Here is a tiny trained network, its code and every weight. The questions are about switching its units off for an input and a target symbol, where a switched-off unit gives its printed mean instead of its output.

import numpy as np


def w(rows, s, z=0):
    codes = np.array(rows[::2]) - 128.0
    scale = np.full(codes.shape[1], s)
    scale[-1] = z or s
    return codes * scale


def norm(h):
    return h / np.sqrt((h * h).mean(-1, keepdims=True) + 1e-5)


def f(y):
    return np.maximum(y, 0)


def softmax(a):
    e = np.exp(a - a.max(-1, keepdims=True))
    return e / e.sum(-1, keepdims=True)


def log_softmax(a):
    a = a - a.max(-1, keepdims=True)
    return a - np.log(np.exp(a).sum(-1, keepdims=True))


def net(x, mask):
    ids = ['αβγηλξσω'.index(c) for c in x.split()]
    T = len(ids)
    res = E[ids] + P[:T]
    r = norm(res)
    for j in range(2):
        rows = slice(2 * j, 2 * j + 2)
        q, k, v = (r @ M[0][rows].T for M in (Q, K, V))
        z = softmax(np.where(np.tri(T) > 0, q @ k.T / 2**0.5, -1e9)) @ v
        o = O[0][rows]
        res = res + np.where(mask[j], z, o[:, -1]) @ o[:, :-1]
    y = f(norm(res) @ A[0][:, :-1].T + A[0][:, -1])
    res = res + np.where(mask[2:14], y, B[0][:, -1]) @ B[0][:, :-1]
    return log_softmax(norm(res)[-1] @ U[:, :-1].T + U[:, -1])


Q, K, V, O, A, B = {}, {}, {}, {}, {}, {}
E = w([
[84,60,146,191,133,130,117,187],'α',
[176,202,163,191,133,98,112,178],'β',
[145,132,42,137,137,106,168,113],'γ',
[201,169,108,128,134,250,117,108],'η',
[131,112,178,109,76,129,199,69],'λ',
[121,112,96,183,109,162,42,67],'ξ',
[122,200,139,89,172,162,193,172],'σ',
[5,175,139,99,146,122,101,77],'ω',
],0.023)
P = w([
[101,129,163,172,205,13,164,65],'0',
[88,159,82,72,55,54,130,176],'1',
[150,108,106,44,79,39,84,181],'2',
[188,72,146,80,165,28,93,115],'3',
[98,129,140,222,137,191,188,59],'4',
[122,139,127,199,8,155,145,137],'5',
[192,96,136,130,15,78,91,206],'6',
],0.012)
Q[0] = w([
[142,101,157,163,253,117,146,66],'h0',
[99,160,124,232,127,164,189,92],'h0',
[96,177,104,208,22,185,159,142],'h1',
[118,129,154,232,244,154,194,50],'h1',
],0.016)
K[0] = w([
[78,173,97,194,71,165,183,133],'h0',
[114,145,97,77,39,126,98,185],'h0',
[152,108,131,43,84,105,72,172],'h1',
[64,190,81,149,2,170,145,177],'h1',
],0.019)
V[0] = w([
[201,207,76,144,47,147,248,97],'h0',
[99,81,232,54,191,190,185,96],'h0',
[187,144,163,179,121,199,96,161],'h1',
[158,189,151,182,172,91,163,255],'h1',
],0.0086)
O[0] = w([
[127,143,125,89,5,97,98,177,254],'h0',
[74,166,133,178,83,191,159,90,14],'h0',
[127,51,157,60,124,130,155,106,94],'h1',
[112,97,185,85,146,189,87,206,62],'h1',
],0.014,0.0027)
A[0] = w([
[92,153,87,219,115,131,179,94,138],'n0',
[97,162,69,82,151,136,249,203,183],'n1',
[113,61,132,195,136,179,128,104,169],'n2',
[48,129,200,156,136,32,132,140,138],'n3',
[210,66,129,160,110,81,162,132,183],'n4',
[64,31,119,213,96,90,122,154,78],'n5',
[35,107,84,42,174,111,145,139,147],'n6',
[99,165,118,223,191,156,165,103,2],'n7',
[82,143,229,108,115,115,195,106,171],'n8',
[101,128,169,111,128,167,85,185,5],'n9',
[110,205,184,75,158,89,224,148,150],'n10',
[127,121,158,186,121,176,133,209,54],'n11',
],0.015,0.0096)
B[0] = w([
[113,76,85,124,125,161,127,138,227],'n0',
[179,120,176,124,187,124,135,89,191],'n1',
[165,133,167,147,106,158,133,125,186],'n2',
[86,134,76,134,136,108,177,182,183],'n3',
[190,117,122,90,76,142,106,128,254],'n4',
[115,124,152,93,182,154,124,109,163],'n5',
[130,115,105,190,131,124,180,103,168],'n6',
[114,125,161,77,94,81,57,130,190],'n7',
[135,169,130,65,113,154,143,145,181],'n8',
[84,124,38,104,125,133,117,105,152],'n9',
[103,110,169,200,97,133,106,126,175],'n10',
[254,120,121,102,139,121,118,106,157],'n11',
],0.02,0.0092)
U = w([
[139,130,228,176,184,145,133,131,174],'α',
[113,36,130,82,192,159,133,223,3],'β',
[158,175,147,164,125,54,82,223,104],'γ',
[104,96,207,68,49,99,183,95,81],'η',
[79,139,94,178,135,151,164,133,229],'λ',
[185,87,82,138,176,58,160,78,114],'ξ',
[143,244,94,56,190,184,103,87,195],'σ',
[79,103,139,120,127,103,15,82,149],'ω',
],0.011,0.0035)

Each question gives the input, a string of symbols that net reads in full, and the target symbol t.
The units are the heads (2 rows each of Q, K, V and O) and the neurons (one row each of A and B). Each row of codes is followed by its name. A weight is (code - 128) times the scale printed after its matrix; where a second scale follows, it is the last column's (O, A, B and U).
mask holds one flag per unit, heads first, then neurons. A switched-off unit (its flag False) gives its mean, the last column of its rows in O or B, instead of its output. The means were averaged over made-up inputs and are rounded, as every weight is.
A unit's drop is (log p(t) with every unit on - log p(t) with that unit switched off) / (log p(t) with every unit on - log p(t) with every unit switched off).
The circuit of an input: a set's keep is (log p(t) with only the set's units on - log p(t) with every unit switched off) / (log p(t) with every unit on - log p(t) with every unit switched off). Starting from the 12 units with the biggest drops (on a tie, the unit counted first), units are removed one at a time, each time the one whose removal leaves the highest keep (on an exact tie, the one counted first), for as long as the keep stays at least 0.8.
units of the circuit, in order: the units of the circuit, biggest drop first
unit that matters most: the unit with the biggest drop
k most important neurons: the k neurons with the biggest drops, biggest first
heads that matter: for each layer, one digit per head in row order, 1 if its drop is at least 0.15 and else 0, layers parted by /
input β η η η, target β: unit that matters most : h1
input α γ λ ω, target α: units of the circuit, in order : [h0; n10]
input ω β α γ γ ω, target α: units of the circuit, in order : [h0; n2]
input β ξ η β η η α, target β: heads that matter : 01
input η ξ β η, target η: heads that matter : 11
input η λ η ω, target λ: heads that matter : 00
input λ ξ α, target λ: heads that matter : 11
input α γ γ γ, target α: heads that matter : 11
input β β ξ ω α ξ γ, target ω: units of the circuit, in order : [n7; h0]
input η λ η β, target η: units of the circuit, in order : [h1; h0]
input α ξ β η η, target ξ: units of the circuit, in order : [h0; h1]
input η η ξ α, target η: 3 most important neurons : [n0; n4; n8]
input γ σ η ω ξ, target σ: heads that matter : 01
input ω η η η, target ω: heads that matter : 11
input σ α ω ξ γ, target α: unit that matters most : h1
input γ η ω, target γ: units of the circuit, in order : [h0; h1]
input η λ η η ξ, target λ: units of the circuit, in order : [h0; n7; n4]
input λ σ ξ η η σ α, target η: 2 most important neurons : [n4; n0]
input ξ σ η, target ξ: units of the circuit, in order : [h1; h0]
input α η α η λ ξ σ, target α: units of the circuit, in order : [n1]
input α ω α η η η, target α: 2 most important neurons : [n2; n4]
input η η α α γ α, target α: units of the circuit, in order : [h0; n2]
input ω η η, target ω: 3 most important neurons : [n7; n0; n8]
